Below is a small trained network, with its code and all its weights. Each question gives an input and a class and asks what happens when units are switched off, that is, made to give their printed mean instead of their output.

import numpy as np


def w(rows, s, z=0):
    codes = np.array(rows[::2]) - 128.0
    scale = np.full(codes.shape[1], s)
    scale[-1] = z or s
    return codes * scale


def f(y):
    return y / 2 * (1 + np.tanh(0.7978845608 * (y + 0.044715 * y**3)))


def log_softmax(a):
    a = a - a.max(-1, keepdims=True)
    return a - np.log(np.exp(a).sum(-1, keepdims=True))


def net(x, mask):
    res = np.array(x, float).reshape(1, 4) / 4 @ E
    y = f(res @ A[0][:, :-1].T + A[0][:, -1])
    res = res + np.where(mask, y, B[0][:, -1]) @ B[0][:, :-1]
    return log_softmax(res[-1] @ U[:, :-1].T + U[:, -1])


A, B = {}, {}
E = w([
[111,175,135,158,158,254,78,111,159,60,129,68],'x0',
[172,161,114,134,174,48,29,185,114,112,105,164],'x1',
[240,102,48,57,135,136,119,9,50,110,141,18],'x2',
[152,173,190,165,142,79,189,103,187,125,70,70],'x3',
],0.0097)
A[0] = w([
[169,154,99,134,151,181,86,72,117,58,125,23,255],'N1',
[32,79,159,131,136,131,141,160,130,144,148,158,152],'N2',
[164,142,81,102,186,168,60,135,89,67,110,109,122],'N3',
[104,89,37,59,135,185,92,149,33,110,206,149,103],'N4',
[64,170,179,217,165,122,103,223,195,142,92,148,161],'N5',
[127,141,135,129,146,96,89,90,104,192,118,152,58],'N6',
[86,195,188,155,115,177,164,129,178,149,110,109,168],'N7',
[95,145,155,188,150,181,151,104,173,90,141,97,85],'N8',
[152,122,117,112,125,103,168,77,101,111,135,73,156],'N9',
[148,177,152,150,134,161,178,103,160,81,104,55,110],'N10',
[113,103,165,139,141,186,171,112,140,112,128,122,87],'N11',
[133,134,158,154,183,216,114,21,131,74,112,2,121],'N12',
[169,151,98,135,176,77,80,169,118,82,122,147,175],'N13',
[80,117,146,174,115,156,168,173,180,163,138,153,126],'N14',
[97,95,161,77,114,21,212,90,129,154,123,135,115],'N15',
[155,66,145,119,112,44,179,105,120,192,88,136,112],'N16',
[118,55,75,111,121,182,101,148,86,134,202,185,112],'N17',
[81,166,184,208,125,116,106,208,204,146,142,194,107],'N18',
[135,125,127,131,85,115,137,124,146,144,138,122,45],'N19',
],0.0098,0.0067)
B[0] = w([
[193,224,102,55,63,206,118,113,204,184,123,99,247],'N1',
[106,125,120,138,48,189,105,151,109,127,151,100,195],'N2',
[126,167,79,149,122,44,116,96,94,170,126,71,199],'N3',
[104,80,67,146,108,92,200,93,143,219,212,83,218],'N4',
[152,153,223,127,158,161,117,202,82,90,94,172,253],'N5',
[97,138,141,103,164,99,118,113,132,131,73,108,136],'N6',
[108,83,131,123,136,183,146,142,150,75,111,171,196],'N7',
[115,99,151,98,172,125,123,90,183,90,76,154,171],'N8',
[145,139,72,174,112,183,85,195,137,137,152,141,185],'N9',
[103,109,113,118,116,166,163,111,187,107,148,169,183],'N10',
[123,108,129,83,153,107,96,152,150,113,105,186,153],'N11',
[111,169,108,66,68,149,196,59,255,132,119,103,232],'N12',
[189,155,114,137,186,86,110,126,54,110,107,166,199],'N13',
[109,76,106,156,85,156,147,125,132,138,204,127,194],'N14',
[200,193,96,149,135,109,76,126,63,165,179,60,188],'N15',
[217,183,102,111,148,80,77,149,76,161,137,42,184],'N16',
[81,67,84,166,81,158,193,156,138,147,176,99,196],'N17',
[129,115,163,145,130,150,76,201,60,99,129,139,244],'N18',
[111,114,96,120,154,119,141,148,63,151,129,121,123],'N19',
],0.009,0.016)
U = w([
[91,81,183,159,129,181,90,214,92,97,148,175,116],'0',
[190,187,144,139,164,102,55,192,58,128,128,122,229],'1',
[80,137,164,81,135,105,124,127,131,134,107,146,56],'2',
[119,154,159,82,111,194,124,122,222,81,70,160,86],'3',
[47,107,169,126,214,117,134,56,108,127,59,88,36],'4',
[116,73,88,122,214,2,132,71,116,162,144,154,3],'5',
[70,77,174,133,222,79,128,102,153,129,81,78,18],'6',
[148,148,53,105,78,152,125,110,159,206,184,67,209],'7',
],0.0084,0.0044)

Each question gives the input, the list of numbers given to net, and the class t.
The units are the neurons (one row each of A and B). Each row of codes is followed by its name. A weight is (code - 128) times the scale printed after its matrix; where a second scale follows, it is the last column's (A, B and U).
mask holds one flag per neuron, in row order. A switched-off neuron (its flag False) gives its mean, the last column of its row in B, instead of its output. The means were averaged over made-up inputs and are rounded, as every weight is.
A unit's drop is (log p(t) with every unit on - log p(t) with that unit switched off) / (log p(t) with every unit on - log p(t) with every unit switched off).
The circuit of an input: a set's keep is (log p(t) with only the set's units on - log p(t) with every unit switched off) / (log p(t) with every unit on - log p(t) with every unit switched off). Starting from the 12 units with the biggest drops (on a tie, the unit counted first), units are removed one at a time, each time the one whose removal leaves the highest keep (on an exact tie, the one counted first), for as long as the keep stays at least 0.8.
units of the circuit, in order: the units of the circuit, biggest drop first
unit that matters most: the unit with the biggest drop
k most important neurons: the k neurons with the biggest drops, biggest first
drop when u is switched off: that unit's drop, to one decimal
input [-3,-2,-3,5], class 1: unit that matters most	N15
input [-1,-1,-1,7], class 1: units of the circuit, in order	N12; N4
input [-4,-1,0,1], class 1: 2 most important neurons	N12; N4
input [6,-6,3,-1], class 3: units of the circuit, in order	N8; N15
input [-8,7,5,-7], class 5: 2 most important neurons	N1; N13
input [1,6,2,0], class 1: 4 most important neurons	N12; N13; N4; N17
input [4,-8,-4,-8], class 0: 2 most important neurons	N1; N12
input [-3,3,2,-1], class 1: 2 most important neurons	N12; N1
input [-8,2,7,1], class 1: 2 most important neurons	N12; N16
input [2,6,0,-3], class 1: 2 most important neurons	N12; N13
input [4,-7,-6,3], class 0: 2 most important neurons	N1; N18
input [8,-4,0,-3], class 3: 2 most important neurons	N8; N15
input [-2,7,5,4], class 1: drop when N12 is switched off	0.2
input [5,2,-3,4], class 3: most important neuron	N8
input [-7,7,-6,-8], class 0: drop when N3 is switched off	0.2
input [-7,2,3,2], class 1: drop when N13 is switched off	0.0
